What each symbol does to the items:
@: cj->qb, tz->hf, jf->pb, rc->qd, cf->gt, dt->hl, mj->bc, mq->jl, mr->rz, dg->hn, sz->qr, gz->lj, nq->nl, rg->ns, jz->fd, zj->nc, rt->qh, pn->mg, cm->fg, nt->qn, ql->rf, lh->dj, lg->pg, rm->tt, qs->zs, fj->hg, dn->zm, sn->hh, dm->lt, sb->bn, cd->nz, hp->jb
$: cj->cd, tz->zj, jf->qs, rf->fj, nc->sb, lt->fg, hl->bc, zm->ns, hh->nl, dt->mj, dj->tz, jb->rm, fd->dm, qr->dj, jl->sz, dg->mq, sz->lh, bc->rt, fg->dt, nz->nt, gt->dn, qn->gt, pb->zs, rt->rc, nl->pn, hn->jl, pn->ql, pg->fd, nt->cf, bn->lj, hf->nc, zs->cj, lg->jz, rm->mr, fj->hp, mg->rf, rz->sn, qh->qd, qd->lg, lj->dg, dn->rg, ns->jf, qb->nz, sn->nq, dm->cm, hg->jb, sb->gz, tt->rz
&: cj->jf, tz->sz, jf->dn, rf->nl, rc->mj, cf->cd, nc->dj, lt->pg, hl->lt, zm->qn, hh->tt, dt->dm, mj->cm, mq->gz, dj->jl, jb->rf, fd->qd, mr->hp, qr->hn, jl->lj, dg->sb, sz->dg, bc->fg, fg->fd, nz->zs, gz->zj, nq->mr, rg->cf, gt->nz, qn->qb, jz->rc, zj->lh, pb->zm, rt->dt, nl->rz, hn->bn, pn->sn, pg->qh, cm->jz, nt->cj, bn->hf, hf->qr, ql->nq, zs->ns, lh->mq, lg->rt, rm->fj, qs->rg, fj->pn, mg->hh, rz->jb, qh->hl, qd->bc, lj->nc, dn->nt, ns->gt, qb->pb, sn->rm, dm->lg, hg->mg, sb->tz, tt->hg, cd->qs, hp->ql
*: cj->zs, tz->dj, jf->ns, rf->mg, rc->rt, cf->nt, nc->hf, dt->fg, mj->dt, mq->dg, dj->qr, jb->hg, fd->pg, mr->rm, jl->hn, dg->lj, sz->jl, bc->hl, fg->lt, nz->qb, gz->sb, nq->sn, rg->dn, gt->qn, jz->lg, zj->tz, rt->bc, nl->hh, pn->nl, cm->dm, nt->nz, ql->pn, zs->pb, lh->sz, lg->qd, rm->jb, qs->jf, fj->rf, rz->tt, qd->qh, lj->bn, dn->gt, ns->zm, sn->rz, dm->fd, sb->nc, cd->cj, hp->fj
!: cj->sz, tz->nt, jf->dg, rf->fd, rc->nq, cf->zj, nc->gt, lt->hg, hl->tt, zm->bn, hh->qh, dt->rm, mj->mr, mq->qs, dj->nz, jb->fg, fd->rf, mr->mj, qr->qb, jl->zs, dg->jf, sz->cj, bc->rz, fg->jb, nz->dj, gz->rg, nq->rc, rg->gz, gt->nc, qn->hf, jz->ql, zj->cf, pb->hn, rt->sn, nl->qd, hn->pb, pn->lg, pg->mg, cm->hp, nt->tz, bn->zm, hf->qn, ql->jz, zs->jl, lh->cd, lg->pn, rm->dt, qs->mq, fj->dm, mg->pg, rz->bc, qh->hh, qd->nl, lj->ns, dn->sb, ns->lj, qb->qr, sn->rt, dm->fj, hg->lt, sb->dn, tt->hl, cd->lh, hp->cm
%: cj->pn, tz->dm, jf->sn, rf->nz, rc->mq, cf->hp, nc->fg, lt->hf, hl->bn, zm->tt, hh->pb, dt->sb, mj->gz, mq->rc, dj->fd, jb->gt, fd->dj, mr->rg, qr->pg, jl->qd, dg->rt, sz->lg, bc->lj, fg->nc, nz->rf, gz->mj, nq->qs, rg->mr, gt->jb, qn->hg, jz->lh, zj->cm, pb->hh, rt->dg, nl->zs, hn->qh, pn->cj, pg->qr, cm->zj, nt->fj, bn->hl, hf->lt, ql->cd, zs->nl, lh->jz, lg->sz, rm->dn, qs->nq, fj->nt, mg->qb, rz->ns, qh->hn, qd->jl, lj->bc, dn->rm, ns->rz, qb->mg, sn->jf, dm->tz, hg->qn, sb->dt, tt->zm, cd->ql, hp->cf

In the rows, 459 means zero.

The rows follow the links: the fewer symbols apart two items are, the more alike their rows tend to be.

Each row, then its item:
420 394 556 503 616 297 435 505 386 221 513 388 281 586 505 562 608 284 233 633 354 501 495 566 448 308 211 522 426 589 339 389 521 341 358 324 393 449 412 410 274 579 458 559 593 587 604 716 -> jz
558 354 689 555 357 488 722 521 654 606 478 346 384 399 584 466 416 372 522 602 178 597 570 546 574 295 542 563 498 472 393 622 290 397 574 572 337 319 519 703 346 478 373 589 593 452 484 380 -> rm
384 488 442 508 536 418 920 619 520 551 484 423 511 438 526 599 442 396 382 495 342 378 569 556 429 384 562 445 228 479 453 470 429 492 356 193 584 192 602 511 445 531 499 254 650 506 385 512 -> fg
344 659 351 354 659 588 749 480 374 524 546 604 533 491 630 411 456 524 415 340 488 301 395 474 359 677 624 437 368 425 548 313 544 555 255 211 561 427 461 404 645 363 590 326 669 444 340 338 -> nc
582 338 380 576 173 558 449 547 559 491 333 369 614 281 264 560 452 340 724 520 341 628 582 457 488 322 511 343 386 404 348 646 313 535 708 538 499 437 459 636 527 471 354 532 297 680 366 385 -> rf
396 505 369 389 567 443 424 329 419 268 550 666 607 521 412 332 405 491 380 307 669 374 472 319 415 588 505 353 230 350 565 319 547 664 349 239 593 468 503 319 606 444 677 214 395 495 416 374 -> hn
507 318 676 568 450 357 296 373 595 277 556 362 367 447 506 448 428 227 438 647 314 662 586 433 582 191 318 479 406 390 370 587 327 382 594 548 273 508 518 559 292 606 454 620 410 560 449 537 -> pn
435 534 331 403 516 557 716 442 438 596 530 622 656 474 538 373 426 539 500 250 558 332 481 386 398 668 712 483 324 386 577 340 534 570 292 233 670 279 499 403 588 360 634 221 547 411 458 288 -> hf
445 552 585 377 414 444 121 359 433 587 484 418 298 476 541 354 333 596 456 447 578 408 276 385 507 558 498 497 744 426 487 513 403 375 520 795 304 641 444 463 432 464 317 549 379 167 361 457 -> jf
507 506 306 486 330 693 257 423 474 512 325 527 600 298 374 375 383 539 605 349 455 532 373 441 423 558 631 331 510 401 492 450 440 549 598 539 455 639 280 572 735 297 341 600 249 571 373 188 -> nz
335 432 532 467 625 279 525 499 388 115 556 405 378 569 470 588 568 317 218 627 365 484 535 564 457 307 202 460 259 535 424 471 520 395 392 239 415 449 530 448 301 613 508 389 550 589 525 787 -> lg
382 584 456 316 605 342 312 501 329 506 477 389 260 600 587 434 568 581 276 378 540 271 313 531 428 610 311 569 703 585 465 345 604 270 293 534 431 546 390 331 361 487 377 507 583 216 556 586 -> mq
618 293 442 548 285 485 376 522 512 475 333 320 350 366 375 550 557 368 633 613 228 604 507 557 480 328 367 504 593 565 307 555 406 306 626 633 339 500 230 593 376 447 267 796 386 663 613 476 -> hp
384 441 188 567 385 516 673 726 348 332 250 358 647 339 271 701 641 374 545 499 389 447 539 604 341 431 401 287 233 474 398 459 555 517 476 228 615 337 427 475 531 513 393 296 408 742 394 556 -> fd
546 307 715 522 479 396 685 468 621 612 497 333 283 450 615 509 483 306 499 651 214 580 519 595 541 341 481 677 549 551 363 525 367 286 509 577 359 327 410 611 285 494 401 722 667 427 586 467 -> mr
558 395 485 458 398 499 222 241 530 340 591 654 602 465 361 237 265 537 528 351 601 568 502 283 517 473 659 389 340 251 595 367 405 690 533 521 467 583 534 467 583 379 620 406 297 406 407 224 -> pb
543 356 403 589 256 586 392 532 510 495 324 273 529 280 313 515 511 356 631 562 249 614 548 554 457 293 388 426 479 479 316 590 329 423 698 607 414 504 346 654 461 435 261 704 319 696 439 391 -> fj
453 378 410 539 469 461 920 570 514 522 541 530 617 459 456 511 400 413 457 426 470 415 586 455 427 408 607 417 186 404 503 460 462 571 399 242 717 147 656 408 418 496 621 161 588 499 420 451 -> lt
362 614 119 384 500 624 455 540 300 415 349 546 639 403 417 460 542 585 461 350 510 394 347 505 339 651 463 293 386 467 519 319 592 582 384 311 591 587 268 417 727 303 392 433 381 653 426 351 -> dj
371 503 527 503 613 393 931 615 434 498 485 350 395 489 611 628 559 367 334 559 217 431 539 643 451 437 431 497 354 572 450 486 483 384 322 232 478 196 534 509 336 541 519 376 732 500 462 588 -> dt

Each walk starts at a row. The symbols on each line, taken left to right, move it on to the next item.
Answer with the item's row; about right is enough.
401 546 430 332 722 481 634 476 397 486 552 427 303 560 686 424 618 549 391 493 346 337 356 550 368 636 404 623 650 594 438 277 593 355 239 353 410 473 227 402 431 350 443 603 752 409 625 498
! & ! * 335 628 184 398 555 598 364 541 291 442 344 461 536 398 417 488 644 584 464 403 445 365 329 622 336 689 374 385 470 596 452 349 640 477 412 340 501 640 145 411 624 307 339 588 411 684 498 414
@ % ! 571 304 533 542 313 490 723 409 663 621 528 561 603 415 405 465 330 377 648 470 462 550 600 379 556 324 740 445 289 322 454 546 311 567 562 441 544 225 669 478 406 485 565 333 472 433 395 330
473 497 585 438 557 491 88 187 467 298 541 510 360 512 555 268 323 477 405 485 432 624 371 392 476 438 423 507 578 407 515 474 428 454 544 621 256 735 368 527 528 375 465 715 364 473 491 387
* * % 574 223 568 588 341 446 390 359 591 324 542 540 640 396 294 421 275 324 537 504 492 635 663 315 552 250 555 371 222 286 496 567 339 618 599 466 490 328 721 537 414 547 585 272 344 521 427 433
$ % % % 461 475 561 415 492 559 108 184 492 322 603 619 504 448 477 181 287 508 482 379 515 617 381 303 482 480 519 396 411 319 537 452 360 621 569 558 353 707 458 491 607 382 562 609 279 471 398 311
445 527 331 435 371 681 241 389 422 491 357 448 440 325 405 359 458 532 573 418 394 587 340 529 420 575 494 394 607 522 407 436 480 515 633 587 367 700 201 581 609 242 279 743 309 585 503 255
% * ! $ 425 477 261 552 434 484 613 712 351 362 275 292 514 383 379 704 721 352 427 561 309 447 480 653 393 415 256 376 347 616 349 484 491 439 466 265 509 460 310 541 471 541 322 519 412 755 484 594
@ ! % & 578 402 285 463 273 643 344 332 468 536 377 556 689 353 280 326 324 549 664 304 556 528 436 325 381 566 675 361 408 362 484 456 456 638 565 493 545 528 400 494 646 284 458 480 281 580 407 215
579 499 424 429 410 598 262 411 448 530 335 392 431 416 446 363 569 530 554 464 409 553 356 550 437 594 387 502 660 593 389 433 516 409 584 628 345 643 95 499 460 256 275 832 380 580 573 345
% & % % 556 290 663 464 450 347 274 403 541 313 540 377 222 503 468 501 514 271 398 690 260 669 496 505 547 249 272 569 506 520 348 500 400 358 552 570 312 507 384 545 223 527 420 727 491 535 580 602
* % $ & 521 510 602 385 497 416 172 378 425 605 450 362 143 530 582 389 475 574 444 483 504 430 349 446 453 533 384 561 824 527 453 470 426 257 488 762 292 595 335 453 386 461 303 703 484 240 556 435
521 310 624 537 345 536 818 453 659 619 516 458 507 353 551 484 366 370 623 530 283 583 614 443 550 286 644 512 375 376 414 615 250 505 617 531 443 258 645 679 425 500 484 455 533 483 359 367
! & ! * 609 293 358 579 205 589 480 509 512 525 335 438 681 300 225 475 406 364 743 426 496 606 596 397 511 366 611 346 295 370 404 511 354 610 658 483 591 359 533 541 513 432 452 367 328 656 402 327
% ! $ $ & 280 637 421 352 762 414 316 365 290 132 549 553 403 613 579 316 549 471 189 450 494 451 354 492 411 591 287 475 399 490 497 318 615 514 271 237 387 698 344 333 538 459 577 502 489 524 559 522
545 455 455 424 413 626 600 327 572 635 571 627 592 426 522 290 255 519 623 320 565 504 454 330 498 566 792 481 391 295 548 477 381 612 482 487 534 406 561 465 623 299 568 411 430 350 415 131
& & ! % 447 401 440 494 487 327 547 456 424 284 514 576 605 539 325 485 420 350 362 462 554 463 600 379 462 376 465 310 151 323 481 365 445 600 375 167 629 305 693 396 423 561 712 148 411 533 407 559
$ $ % & 245 691 424 379 620 367 310 562 266 500 465 425 331 522 552 459 502 634 220 368 642 222 246 499 391 613 345 442 641 540 578 372 567 316 278 484 422 579 479 320 457 503 355 322 515 206 372 603
276 647 367 344 662 465 331 341 317 168 571 609 510 590 499 330 443 552 261 367 594 403 371 410 364 561 398 321 267 442 547 303 610 593 294 236 439 638 462 312 638 392 661 333 409 523 448 450
$ ! % * 511 281 620 589 379 383 337 385 588 286 544 431 541 416 367 492 343 276 470 592 435 688 633 325 550 205 427 416 252 319 419 617 272 527 662 511 384 524 638 563 366 590 550 433 293 573 402 517
% & % % 416 511 574 411 330 515 166 321 499 613 501 518 420 378 463 302 275 622 520 309 690 410 285 300 515 527 575 417 696 348 558 561 380 484 566 732 383 613 546 462 535 461 408 408 289 164 259 334
458 413 546 501 616 365 789 595 497 474 525 355 284 567 608 611 590 339 364 568 234 387 554 626 442 420 350 594 465 626 365 405 524 280 334 305 435 296 434 457 310 517 445 587 734 488 610 591
& & % 401 543 464 333 744 391 286 421 315 262 551 478 266 589 581 380 558 476 239 526 447 434 375 498 412 567 262 544 535 577 523 331 674 424 322 334 345 610 261 368 388 382 472 628 573 486 676 616
* @ 451 521 188 436 386 602 501 526 351 464 415 567 709 429 292 435 497 564 574 256 584 390 398 405 340 654 563 295 301 398 529 353 611 652 390 294 659 497 382 372 665 350 450 317 385 622 409 308
